Below is a small trained network, with its code and all its weights. Each question gives an input and a class and asks what happens when units are switched off, that is, made to give their printed mean instead of their output.

import numpy as np


def w(rows, s, z=0):
    codes = np.array(rows[::2]) - 128.0
    scale = np.full(codes.shape[1], s)
    scale[-1] = z or s
    return codes * scale


def f(y):
    return y / 2 * (1 + np.tanh(0.7978845608 * (y + 0.044715 * y**3)))


def log_softmax(a):
    a = a - a.max(-1, keepdims=True)
    return a - np.log(np.exp(a).sum(-1, keepdims=True))


def net(x, mask):
    res = np.array(x, float).reshape(1, 4) / 4 @ E
    y = f(res @ A[0][:, :-1].T + A[0][:, -1])
    res = res + np.where(mask, y, B[0][:, -1]) @ B[0][:, :-1]
    return log_softmax(res[-1] @ U[:, :-1].T + U[:, -1])


A, B = {}, {}
E = w([
[71,194,216,243,45,139,87],'x0',
[97,234,30,23,36,181,246],'x1',
[254,184,238,184,142,50,207],'x2',
[40,50,147,17,214,181,56],'x3',
],0.0069)
A[0] = w([
[87,121,95,88,154,177,93,188],'n1',
[63,98,68,90,144,211,83,208],'n2',
[109,54,143,68,211,145,76,254],'n3',
[104,42,139,80,218,131,91,158],'n4',
[95,41,79,88,181,71,78,157],'n5',
[61,191,147,123,75,158,111,160],'n6',
[65,213,68,130,45,145,167,240],'n7',
[145,174,183,238,87,51,134,230],'n8',
[148,186,102,63,133,159,197,221],'n9',
[134,137,185,245,125,63,104,219],'n10',
[130,117,197,153,134,97,96,188],'n11',
[161,67,156,59,184,99,87,170],'n12',
[141,157,51,94,142,148,160,206],'n13',
[165,73,234,119,158,90,98,190],'n14',
[161,198,111,130,82,82,214,182],'n15',
[39,132,97,97,87,224,109,212],'n16',
[148,203,71,98,39,177,195,215],'n17',
],0.011,0.0045)
B[0] = w([
[52,68,90,139,128,157,78,197],'n1',
[134,77,118,73,85,120,2,232],'n2',
[93,57,143,138,165,53,48,235],'n3',
[41,60,126,218,209,76,138,218],'n4',
[138,52,56,133,226,162,83,209],'n5',
[105,190,171,57,33,102,95,178],'n6',
[160,182,200,52,90,151,155,236],'n7',
[244,190,228,183,22,223,170,244],'n8',
[207,105,107,58,179,28,158,216],'n9',
[201,113,206,229,40,223,65,227],'n10',
[90,174,197,193,107,136,167,180],'n11',
[98,72,160,221,215,63,185,192],'n12',
[203,76,73,34,181,95,182,196],'n13',
[69,246,226,216,196,112,217,201],'n14',
[198,213,157,130,130,118,219,227],'n15',
[90,117,145,6,60,64,49,221],'n16',
[177,122,185,28,121,57,163,248],'n17',
],0.0082,0.015)
U = w([
[202,186,104,84,136,86,249,218],'0',
[173,114,81,202,183,233,182,2],'1',
[43,164,141,62,35,122,45,174],'2',
[166,201,231,246,17,254,134,163],'3',
[107,49,18,137,160,129,60,94],'4',
[44,102,213,202,202,91,108,192],'5',
],0.0092,0.0076)

Each question gives the input, the list of numbers given to net, and the class t.
The units are the neurons (one row each of A and B). Each row of codes is followed by its name. A weight is (code - 128) times the scale printed after its matrix; where a second scale follows, it is the last column's (A, B and U).
mask holds one flag per neuron, in row order. A switched-off neuron (its flag False) gives its mean, the last column of its row in B, instead of its output. The means were averaged over made-up inputs and are rounded, as every weight is.
A unit's drop is (log p(t) with every unit on - log p(t) with that unit switched off) / (log p(t) with every unit on - log p(t) with every unit switched off).
The circuit of an input: a set's keep is (log p(t) with only the set's units on - log p(t) with every unit switched off) / (log p(t) with every unit on - log p(t) with every unit switched off). Starting from the 12 units with the biggest drops (on a tie, the unit counted first), units are removed one at a time, each time the one whose removal leaves the highest keep (on an exact tie, the one counted first), for as long as the keep stays at least 0.8.
units of the circuit, in order: the units of the circuit, biggest drop first
top k neurons: the k neurons with the biggest drops, biggest first
drop of u: that unit's drop, to one decimal
input [7,8,5,-3], class 0: units of the circuit, in order -> n17
input [-2,-3,-4,3], class 4: units of the circuit, in order -> n5; n2
input [5,-2,-2,3], class 2: top 2 neurons -> n12; n8
input [8,-3,-6,8], class 2: top 3 neurons -> n16; n2; n6
input [7,-3,-6,8], class 4: top 3 neurons -> n2; n5; n4
input [0,5,1,4], class 2: top 2 neurons -> n16; n15
input [-2,-5,-7,6], class 4: top 2 neurons -> n5; n2
input [-4,8,-3,4], class 2: top 2 neurons -> n16; n2
input [6,6,5,7], class 2: top 2 neurons -> n6; n13
input [-3,-6,-2,-4], class 3: top 2 neurons -> n10; n9
input [1,-3,-7,-5], class 2: drop of n8 -> 0.4
input [-5,-7,6,-6], class 3: drop of n10 -> 0.0
input [2,-4,-7,-3], class 2: drop of n13 -> 0.2
